Small tables with named rows and columns. After each table, cells are looked up by row and column.

gizu =
,kikuvum,laro,dav,venezef
natu,117,111,122,107
sazeg,129,146,122,210
gup,129,122,122,143
nur,103,126,122,139
doz,129,145,122,207
puduged,107,169,122,143
kivuges,189,121,218,143
madif,153,125,71,143
gidiva,114,112,122,103
buvabom,129,144,122,206
rafod,129,125,122,155
gisulip,157,125,62,143
vagebor,129,125,122,143
dekor,129,107,122,130

gisulip, laro => 125
gup, laro => 122
dekor, venezef => 130
kivuges, dav => 218
nur, kikuvum => 103
doz, kikuvum => 129
rafod, kikuvum => 129
dekor, laro => 107
gisulip, venezef => 143
madif, venezef => 143
dekor, kikuvum => 129
natu, kikuvum => 117
vagebor, kikuvum => 129
vagebor, laro => 125

Table bato
fields: nupezip, detug, rolabur, voko
muka: [-56.0, 45.3, -9.7, -43.0]
butiva: [-45.8, 30.1, -1.4, -16.2]
foduz: [-50.7, 36.9, -3.6, -29.4]
bef: [12.7, -17.8, 27.3, 51.3]
lig: [-55.9, 45.2, -9.4, -43.0]
teni: [7.4, -4.2, 18.0, 31.8]
dem: [-57.0, 46.9, -13.2, -43.4]
mul: [-29.7, 16.6, 6.7, 1.3]
botipi: [9.6, -10.6, 21.5, 41.6]
lirulib: [3.3, 2.9, 9.7, 21.8]
naf: [8.1, -9.8, 17.9, 42.0]
rom: [-42.7, 26.6, 1.5, -11.4]
fum: [6.6, -2.0, 17.2, 26.3]

botipi, nupezip -> 9.6
foduz, rolabur -> -3.6
rom, rolabur -> 1.5
mul, detug -> 16.6
bef, voko -> 51.3
foduz, detug -> 36.9
rom, nupezip -> -42.7
Row with the largest voko: bef

nolup:
,gefo,kul,tosu,sunet
fug,270,927,2521,-698
zedibug,3041,-4419,5296,3839
rizagom,2576,-1551,-7376,1910
lupo,-7885,3115,2706,-8405
vus,3843,418,-7216,3761
zise,-241,7669,1336,201
pof,6505,-1311,118,7744
nik,-450,3140,-751,574

nik, kul -> 3140
zise, tosu -> 1336
zedibug, kul -> -4419
rizagom, gefo -> 2576
rizagom, tosu -> -7376
fug, gefo -> 270
zise, kul -> 7669
pof, sunet -> 7744
pof, tosu -> 118
rizagom, kul -> -1551
Row with the largest kul: zise

zave:
	nako	buduv	miz	noban	fimasun	vizi	nuku
kibim	55.32	-57.68	-33.44	-68.06	14.23	-59.15	23.26
vibov	-47.81	60.22	49.44	8.50	-75.83	-0.82	-73.50
kube	-4.95	-51.09	-90.33	-7.92	69.02	16.80	79.92
gilaf	3.57	-53.46	-81.09	-19.34	62.62	7.30	72.90
nufelor	63.02	-58.82	-28.20	-79.31	4.68	-81.39	24.64
zezed	57.32	-51.28	-13.03	-86.44	-11.83	-81.92	12.59
tapubuk	61.29	-53.81	-14.63	-87.59	-7.50	-85.73	16.78
gez	61.03	-51.96	-17.59	-86.06	-7.39	-83.96	14.35
marupi	-55.31	65.39	50.28	17.72	-72.34	1.29	-74.17
rif	-22.06	-30.66	-84.20	14.10	67.65	34.58	66.04
sebos	-36.54	53.94	61.98	-3.09	-90.03	-17.70	-79.16
mub	-59.33	0.80	-64.52	42.57	38.85	47.00	29.24
vabip	-44.73	67.65	59.69	9.87	-85.81	-2.79	-78.26
los	-3.33	-44.51	-86.05	-12.41	68.30	17.71	77.40

What is the miz of mub in zave?
-64.52
What is the fimasun of gez in zave?
-7.39
What is the nako of vibov in zave?
-47.81
What is the fimasun of vabip in zave?
-85.81
What is the vizi of tapubuk in zave?
-85.73
What is the vizi of kibim in zave?
-59.15
What is the vizi of mub in zave?
47.00
What is the fimasun of nufelor in zave?
4.68
What is the nako of nufelor in zave?
63.02
What is the miz of sebos in zave?
61.98
What is the noban of los in zave?
-12.41
What is the nako of los in zave?
-3.33
What is the miz of kube in zave?
-90.33
What is the buduv of mub in zave?
0.80
What is the nako of marupi in zave?
-55.31
What is the miz of marupi in zave?
50.28
What is the fimasun of rif in zave?
67.65
What is the vizi of vabip in zave?
-2.79
What is the nuku of los in zave?
77.40
What is the vizi of marupi in zave?
1.29
Which row has the largest buduv? vabip

